Here is a tiny trained network, its code and every weight. The questions are about switching its units off for an input and a class, where a switched-off unit gives its printed mean instead of its output.

import numpy as np


def w(rows, s, z=0):
    codes = np.array(rows[::2]) - 128.0
    scale = np.full(codes.shape[1], s)
    scale[-1] = z or s
    return codes * scale


def norm(h):
    return h / np.sqrt((h * h).mean(-1, keepdims=True) + 1e-5)


def f(y):
    return np.maximum(y, 0)


def log_softmax(a):
    a = a - a.max(-1, keepdims=True)
    return a - np.log(np.exp(a).sum(-1, keepdims=True))


def net(x, mask):
    res = np.array(x, float).reshape(1, 3) / 4 @ E
    u = 0
    for l in range(4):
        y = f(norm(res) @ A[l][:, :-1].T + A[l][:, -1])
        res = res + np.where(mask[u : u + 3], y, B[l][:, -1]) @ B[l][:, :-1]
        u += 3
    return log_softmax(norm(res)[-1] @ U[:, :-1].T + U[:, -1])


A, B = {}, {}
E = w([
[93,28,144],'x0',
[18,189,251],'x1',
[215,89,130],'x2',
],0.0021)
A[0] = w([
[137,185,135,5],'0.n0',
[255,81,201,69],'0.n1',
[66,120,51,240],'0.n2',
],0.0075,0.0015)
B[0] = w([
[95,229,112,155],'0.n0',
[255,186,156,254],'0.n1',
[139,55,172,241],'0.n2',
],0.0047,0.003)
A[1] = w([
[224,109,254,254],'1.n0',
[46,213,109,52],'1.n1',
[43,63,79,63],'1.n2',
],0.0075,0.0019)
B[1] = w([
[90,126,29,255],'1.n0',
[70,225,181,168],'1.n1',
[2,120,88,160],'1.n2',
],0.0064,0.0059)
A[2] = w([
[236,115,48,104],'2.n0',
[67,184,139,143],'2.n1',
[5,3,104,251],'2.n2',
],0.0067,0.0022)
B[2] = w([
[216,184,254,231],'2.n0',
[147,189,16,184],'2.n1',
[32,51,126,254],'2.n2',
],0.007,0.0058)
A[3] = w([
[150,89,117,5],'3.n0',
[74,169,97,180],'3.n1',
[8,132,127,117],'3.n2',
],0.013,0.0025)
B[3] = w([
[123,126,140,134],'3.n0',
[59,133,82,209],'3.n1',
[254,10,131,254],'3.n2',
],0.0078,0.0077)
U = w([
[114,69,99,158],'0',
[138,128,251,95],'1',
[83,134,214,2],'2',
[138,104,169,11],'3',
[47,181,60,154],'4',
[93,48,127,180],'5',
[212,155,188,201],'6',
],0.016,0.0073)

Each question gives the input, the list of numbers given to net, and the class t.
The units are the neurons (one row each of A and B). Each row of codes is followed by its name. A weight is (code - 128) times the scale printed after its matrix; where a second scale follows, it is the last column's (A, B and U).
mask holds one flag per neuron, layer by layer. A switched-off neuron (its flag False) gives its mean, the last column of its row in B, instead of its output. The means were averaged over made-up inputs and are rounded, as every weight is.
A unit's drop is (log p(t) with every unit on - log p(t) with that unit switched off) / (log p(t) with every unit on - log p(t) with every unit switched off).
The circuit of an input: a set's keep is (log p(t) with only the set's units on - log p(t) with every unit switched off) / (log p(t) with every unit on - log p(t) with every unit switched off). Starting from all 12 units, units are removed one at a time, each time the one whose removal leaves the highest keep (on an exact tie, the one counted first), for as long as the keep stays at least 0.8.
circuit, biggest first: the units of the circuit, biggest drop first
unit that matters most: the unit with the biggest drop
k most important neurons: the k neurons with the biggest drops, biggest first
k most important neurons of layer l: the k neurons of layer l with the biggest drops, biggest first
drop when u is switched off: that unit's drop, to one decimal
input [-6,-8,-3], class 1: circuit, biggest first	2.n0, 1.n0, 2.n1
input [0,5,7], class 6: 4 most important neurons	0.n1, 1.n2, 1.n1, 2.n0
input [-5,-6,-7], class 1: 2 most important neurons of layer 0	0.n2, 0.n1
input [-5,6,-5], class 4: 2 most important neurons of layer 2	2.n2, 2.n0
input [3,1,4], class 6: unit that matters most	0.n1
input [-2,3,-3], class 4: 2 most important neurons	2.n2, 2.n1
input [8,-6,4], class 6: 2 most important neurons	2.n0, 0.n1
input [4,-5,1], class 6: 2 most important neurons	2.n0, 1.n2
input [-3,8,3], class 4: 3 most important neurons	2.n2, 2.n1, 0.n2
input [-5,-8,-7], class 1: 2 most important neurons of layer 0	0.n1, 0.n2
input [-4,0,-1], class 4: drop when 2.n2 is switched off	0.2
input [-5,5,-1], class 4: drop when 2.n2 is switched off	0.1
input [-6,6,1], class 4: drop when 2.n2 is switched off	0.1
input [-4,5,0], class 4: drop when 2.n2 is switched off	0.2
input [-6,2,-6], class 4: most important neuron of layer 3	3.n1
